Below are the code and all the weights of a small trained network. Each question names an input and a target symbol and asks about switching units off, where a switched-off unit gives its printed mean instead of its output.

import numpy as np


def w(rows, s, z=0):
    codes = np.array(rows[::2]) - 128.0
    scale = np.full(codes.shape[1], s)
    scale[-1] = z or s
    return codes * scale


def f(y):
    return y / 2 * (1 + np.tanh(0.7978845608 * (y + 0.044715 * y**3)))


def softmax(a):
    e = np.exp(a - a.max(-1, keepdims=True))
    return e / e.sum(-1, keepdims=True)


def log_softmax(a):
    a = a - a.max(-1, keepdims=True)
    return a - np.log(np.exp(a).sum(-1, keepdims=True))


def net(x, mask):
    ids = ['ΘΛΠΣΦΨΩαβγδεζημξ'.index(c) for c in x.split()]
    T = len(ids)
    res = E[ids] + P[:T]
    r = res
    for j in range(2):
        rows = slice(3 * j, 3 * j + 3)
        q, k, v = (r @ M[0][rows].T for M in (Q, K, V))
        z = softmax(np.where(np.tri(T) > 0, q @ k.T / 3**0.5, -1e9)) @ v
        o = O[0][rows]
        res = res + np.where(mask[j], z, o[:, -1]) @ o[:, :-1]
    y = f(res @ A[0][:, :-1].T + A[0][:, -1])
    res = res + np.where(mask[2:18], y, B[0][:, -1]) @ B[0][:, :-1]
    return log_softmax(res[-1] @ U[:, :-1].T + U[:, -1])


Q, K, V, O, A, B = {}, {}, {}, {}, {}, {}
E = w([
[49,148,238,199,149],'Θ',
[130,166,195,124,69],'Λ',
[136,142,142,81,115],'Π',
[44,76,68,41,176],'Σ',
[144,175,114,56,108],'Φ',
[147,105,191,185,66],'Ψ',
[66,43,155,207,230],'Ω',
[106,145,48,77,96],'α',
[27,177,148,207,177],'β',
[122,162,10,132,75],'γ',
[103,128,111,102,91],'δ',
[164,156,177,168,31],'ε',
[45,167,254,132,220],'ζ',
[171,173,82,136,70],'η',
[96,88,95,137,86],'μ',
[116,150,149,60,176],'ξ',
],0.014)
P = w([
[169,75,120,143,138],'0',
[119,170,98,153,207],'1',
[126,67,126,131,73],'2',
[90,168,108,140,183],'3',
[100,62,124,129,48],'4',
[66,174,114,135,171],'5',
[77,60,119,125,33],'6',
[44,181,113,133,167],'7',
[54,54,116,121,18],'8',
[25,188,118,131,161],'9',
[40,55,118,117,2],'10',
],0.0093)
Q[0] = w([
[158,164,108,112,230],'head 1',
[131,120,104,152,112],'head 1',
[106,55,154,106,72],'head 1',
[216,186,140,138,235],'head 2',
[175,193,157,182,155],'head 2',
[129,248,119,163,174],'head 2',
],0.013)
K[0] = w([
[225,149,113,123,138],'head 1',
[82,122,94,126,155],'head 1',
[73,80,172,138,113],'head 1',
[253,128,104,121,134],'head 2',
[223,153,155,141,116],'head 2',
[205,210,97,133,97],'head 2',
],0.016)
V[0] = w([
[88,62,115,108,142],'head 1',
[147,141,83,143,164],'head 1',
[91,122,54,167,189],'head 1',
[119,98,171,235,206],'head 2',
[165,202,167,174,8],'head 2',
[81,3,109,81,190],'head 2',
],0.0081)
O[0] = w([
[138,147,169,159,71,190],'head 1',
[71,108,60,159,113,123],'head 1',
[67,137,114,150,55,182],'head 1',
[2,122,178,124,56,100],'head 2',
[147,195,122,193,130,5],'head 2',
[123,5,156,73,131,253],'head 2',
],0.0068,0.0062)
A[0] = w([
[227,144,100,198,46,27],'neuron 1',
[59,197,125,238,108,108],'neuron 2',
[78,136,146,158,63,202],'neuron 3',
[171,185,151,157,90,131],'neuron 4',
[178,107,151,137,57,112],'neuron 5',
[90,144,45,68,121,114],'neuron 6',
[157,107,214,240,165,170],'neuron 7',
[134,64,117,110,105,23],'neuron 8',
[162,111,230,202,83,178],'neuron 9',
[139,72,127,116,77,72],'neuron 10',
[64,109,171,142,250,116],'neuron 11',
[59,115,137,81,167,184],'neuron 12',
[107,71,107,104,122,70],'neuron 13',
[177,202,186,64,172,253],'neuron 14',
[202,56,120,98,134,163],'neuron 15',
[159,92,209,161,95,82],'neuron 16',
],0.011,0.0063)
B[0] = w([
[139,155,64,215,250,139],'neuron 1',
[211,76,153,126,43,175],'neuron 2',
[145,74,189,118,119,217],'neuron 3',
[193,162,165,124,169,144],'neuron 4',
[131,129,92,219,181,159],'neuron 5',
[126,132,78,71,194,224],'neuron 6',
[83,39,132,31,124,160],'neuron 7',
[166,167,153,146,181,197],'neuron 8',
[123,135,113,42,173,177],'neuron 9',
[164,129,199,157,150,210],'neuron 10',
[138,111,45,202,52,169],'neuron 11',
[114,126,134,189,166,245],'neuron 12',
[170,146,142,160,169,219],'neuron 13',
[47,254,195,171,121,162],'neuron 14',
[187,182,117,112,60,208],'neuron 15',
[117,193,47,127,187,155],'neuron 16',
],0.0095,0.011)
U = w([
[127,82,148,11,104,115],'Θ',
[92,197,147,100,187,81],'Λ',
[124,183,175,90,74,127],'Π',
[218,124,156,129,146,97],'Σ',
[103,169,121,144,123,176],'Φ',
[63,133,75,12,203,104],'Ψ',
[88,94,163,184,166,115],'Ω',
[192,124,36,57,57,135],'α',
[106,82,152,109,70,169],'β',
[125,107,45,182,192,58],'γ',
[151,122,105,173,58,145],'δ',
[88,183,117,204,192,81],'ε',
[55,111,139,115,131,254],'ζ',
[166,182,80,226,110,70],'η',
[119,74,77,174,101,116],'μ',
[95,151,127,200,99,179],'ξ',
],0.011,0.0074)

Each question gives the input, a string of symbols that net reads in full, and the target symbol t.
The units are the heads (3 rows each of Q, K, V and O) and the neurons (one row each of A and B). Each row of codes is followed by its name. A weight is (code - 128) times the scale printed after its matrix; where a second scale follows, it is the last column's (O, A, B and U).
mask holds one flag per unit, heads first, then neurons. A switched-off unit (its flag False) gives its mean, the last column of its rows in O or B, instead of its output. The means were averaged over made-up inputs and are rounded, as every weight is.
A unit's drop is (log p(t) with every unit on - log p(t) with that unit switched off) / (log p(t) with every unit on - log p(t) with every unit switched off).
The circuit of an input: a set's keep is (log p(t) with only the set's units on - log p(t) with every unit switched off) / (log p(t) with every unit on - log p(t) with every unit switched off). Starting from the 12 units with the biggest drops (on a tie, the unit counted first), units are removed one at a time, each time the one whose removal leaves the highest keep (on an exact tie, the one counted first), for as long as the keep stays at least 0.8.
circuit, biggest first: the units of the circuit, biggest drop first
most important unit: the unit with the biggest drop
top k neurons: the k neurons with the biggest drops, biggest first
heads that matter: for each layer, one digit per head in row order, 1 if its drop is at least 0.15 and else 0, layers parted by /
drop of u: that unit's drop, to one decimal
input α α α γ, target α: top 2 neurons -> neuron 12; neuron 2
input α Ω ξ α Ψ, target Ω: top 2 neurons -> neuron 3; neuron 5
input ε γ α, target α: circuit, biggest first -> head 2; neuron 12; neuron 10
input Λ Σ ζ, target ζ: top 2 neurons -> neuron 7; neuron 11
input α ξ β Ψ Σ α Ψ, target Σ: circuit, biggest first -> head 2; neuron 10; neuron 8
input Λ γ Ψ α Ω α Λ α Λ, target Ω: most important unit -> head 2
input Ω α ε, target Ω: circuit, biggest first -> head 2; neuron 5; neuron 10
input Π Λ Ψ α α Λ Π α η, target η: circuit, biggest first -> head 2; neuron 1
input β α α Σ ε, target Σ: top 4 neurons -> neuron 10; neuron 3; neuron 9; neuron 5
input Σ Λ α Ω, target μ: circuit, biggest first -> neuron 11; neuron 7
input Σ α Σ Ψ α Λ Λ, target Σ: circuit, biggest first -> head 2; neuron 10; neuron 15; neuron 8
input Ω η α Θ α Φ β η η, target β: circuit, biggest first -> head 2; neuron 3; neuron 13
input α Π ε Ψ α α Σ Ψ, target Θ: top 3 neurons -> neuron 7; neuron 9; neuron 2
input η α Λ α Λ α ε γ Ψ, target Ψ: top 2 neurons -> neuron 9; neuron 7
input Λ Ω Σ δ α Λ γ, target Σ: circuit, biggest first -> head 2; neuron 10; neuron 8; neuron 13
input α Ψ ζ η α α μ ζ, target ξ: top 2 neurons -> neuron 14; neuron 11
input α Π α ζ η Λ δ Λ ξ ξ, target ε: circuit, biggest first -> neuron 14; head 2
input Σ δ Ψ α β Σ Σ ε, target Σ: circuit, biggest first -> head 2; neuron 2; neuron 4
input Σ Λ ε Λ α ξ, target ε: heads that matter -> 10
input α α α Ω α Ψ α γ Λ α, target Ψ: heads that matter -> 00
input Θ α Λ, target Θ: heads that matter -> 01
input Ω Σ α Σ α α Ψ β Σ γ, target α: top neuron -> neuron 2
input Σ α Ψ ε Σ α ξ, target Σ: top neuron -> neuron 15
input Ω μ Ω Λ, target Π: drop of head 2 -> 0.7
input ζ Ψ Ψ μ γ γ μ α Σ α δ, target Σ: drop of neuron 10 -> 0.1
input Λ Ψ δ α α Σ, target γ: drop of neuron 12 -> 0.4
input Ψ β α, target β: drop of head 2 -> 1.0
